Below is a small trained network, with its code and all its weights. Each question gives an input and a class and asks what happens when units are switched off, that is, made to give their printed mean instead of their output.

import numpy as np


def w(rows, s, z=0):
    codes = np.array(rows[::2]) - 128.0
    scale = np.full(codes.shape[1], s)
    scale[-1] = z or s
    return codes * scale


def f(y):
    return np.maximum(y, 0)


def log_softmax(a):
    a = a - a.max(-1, keepdims=True)
    return a - np.log(np.exp(a).sum(-1, keepdims=True))


def net(x, mask):
    res = np.array(x, float).reshape(1, 7) / 4 @ E
    y = f(res @ A[0][:, :-1].T + A[0][:, -1])
    res = res + np.where(mask, y, B[0][:, -1]) @ B[0][:, :-1]
    return log_softmax(res[-1] @ U[:, :-1].T + U[:, -1])


A, B = {}, {}
E = w([
[43,152,79,11],'x0',
[129,129,129,128],'x1',
[129,128,127,127],'x2',
[103,117,10,208],'x3',
[22,26,167,144],'x4',
[31,223,176,188],'x5',
[128,127,128,127],'x6',
],0.011)
A[0] = w([
[158,145,248,64,34],'n0',
[111,133,110,91,80],'n1',
[101,197,176,132,63],'n2',
[64,44,167,157,72],'n3',
[168,194,106,115,99],'n4',
[160,115,155,163,67],'n5',
[103,142,109,74,109],'n6',
[141,136,165,108,27],'n7',
[170,119,171,180,85],'n8',
[179,202,111,126,146],'n9',
[72,65,148,145,110],'n10',
[85,141,22,190,18],'n11',
[103,162,100,71,114],'n12',
[82,202,208,145,37],'n13',
[169,182,121,105,103],'n14',
[74,138,90,75,90],'n15',
[103,145,115,87,103],'n16',
[174,65,121,86,24],'n17',
[115,148,168,65,51],'n18',
[93,72,184,112,79],'n19',
[108,144,67,87,83],'n20',
[150,169,123,128,115],'n21',
[194,57,125,57,63],'n22',
[143,158,115,111,1],'n23',
[160,182,128,116,116],'n24',
[172,130,161,191,72],'n25',
[159,168,110,112,107],'n26',
[124,125,158,122,160],'n27',
],0.017,0.0057)
B[0] = w([
[206,64,28,168,239],'n0',
[133,111,152,148,169],'n1',
[117,193,107,132,203],'n2',
[91,111,128,67,250],'n3',
[98,85,122,82,195],'n4',
[166,97,180,148,167],'n5',
[133,108,168,177,197],'n6',
[146,119,92,142,151],'n7',
[142,108,198,174,191],'n8',
[79,91,129,73,211],'n9',
[97,106,129,60,230],'n10',
[198,151,49,148,237],'n11',
[154,99,200,176,205],'n12',
[125,234,113,148,235],'n13',
[72,105,118,86,188],'n14',
[134,118,175,143,221],'n15',
[129,95,190,187,182],'n16',
[100,237,130,128,197],'n17',
[185,118,127,144,193],'n18',
[88,77,103,77,209],'n19',
[129,103,149,196,195],'n20',
[93,117,120,120,166],'n21',
[120,245,128,135,233],'n22',
[107,105,128,112,144],'n23',
[70,85,116,57,182],'n24',
[130,99,207,153,195],'n25',
[88,114,144,96,175],'n26',
[147,127,112,106,163],'n27',
],0.012,0.015)
U = w([
[102,83,119,74,76],'0',
[186,94,223,192,3],'1',
[137,250,117,147,252],'2',
[231,84,29,158,238],'3',
],0.015,0.0025)

Each question gives the input, the list of numbers given to net, and the class t.
The units are the neurons (one row each of A and B). Each row of codes is followed by its name. A weight is (code - 128) times the scale printed after its matrix; where a second scale follows, it is the last column's (A, B and U).
mask holds one flag per neuron, in row order. A switched-off neuron (its flag False) gives its mean, the last column of its row in B, instead of its output. The means were averaged over made-up inputs and are rounded, as every weight is.
A unit's drop is (log p(t) with every unit on - log p(t) with that unit switched off) / (log p(t) with every unit on - log p(t) with every unit switched off).
The circuit of an input: a set's keep is (log p(t) with only the set's units on - log p(t) with every unit switched off) / (log p(t) with every unit on - log p(t) with every unit switched off). Starting from the 12 units with the biggest drops (on a tie, the unit counted first), units are removed one at a time, each time the one whose removal leaves the highest keep (on an exact tie, the one counted first), for as long as the keep stays at least 0.8.
circuit, biggest first: the units of the circuit, biggest drop first
most important unit: the unit with the biggest drop
top k neurons: the k neurons with the biggest drops, biggest first
drop of u: that unit's drop, to one decimal
input [-2,6,7,-5,-8,-8,0], class 0: most important unit -> n9
input [-7,8,-2,6,-7,-4,4], class 0: circuit, biggest first -> [n9, n4]
input [-3,1,-7,-4,0,-1,7], class 3: top 2 neurons -> [n0, n12]
input [-3,-7,8,-5,3,6,4], class 2: top 2 neurons -> [n13, n2]
input [5,5,-6,7,-7,2,4], class 0: top 2 neurons -> [n0, n9]
input [0,6,3,4,-5,-6,-2], class 2: top 2 neurons -> [n22, n17]
input [4,-1,2,6,-4,5,-5], class 3: top 3 neurons -> [n11, n22, n17]
input [-4,-1,8,-5,5,0,6], class 0: top 4 neurons -> [n11, n3, n19, n10]
input [4,2,2,4,1,-5,-6], class 2: circuit, biggest first -> [n22, n17]
input [-8,-5,-4,5,-7,-8,-2], class 1: top 3 neurons -> [n25, n8, n5]
input [6,4,-4,-8,-3,-7,-8], class 3: top 3 neurons -> [n0, n18, n13]
input [8,-3,-7,-8,-6,1,1], class 1: top 2 neurons -> [n12, n16]
input [-6,-8,0,8,8,-8,3], class 0: top 3 neurons -> [n3, n0, n10]
input [-7,-2,4,7,-8,4,-3], class 0: circuit, biggest first -> [n9]
input [3,8,-1,8,4,1,-2], class 3: drop of n11 -> 1.6
input [8,-3,5,1,-8,6,7], class 0: drop of n14 -> 0.4
input [8,-4,-4,-5,-6,4,3], class 1: drop of n12 -> 0.5
input [-3,4,5,0,-3,-6,1], class 2: drop of n22 -> 0.1
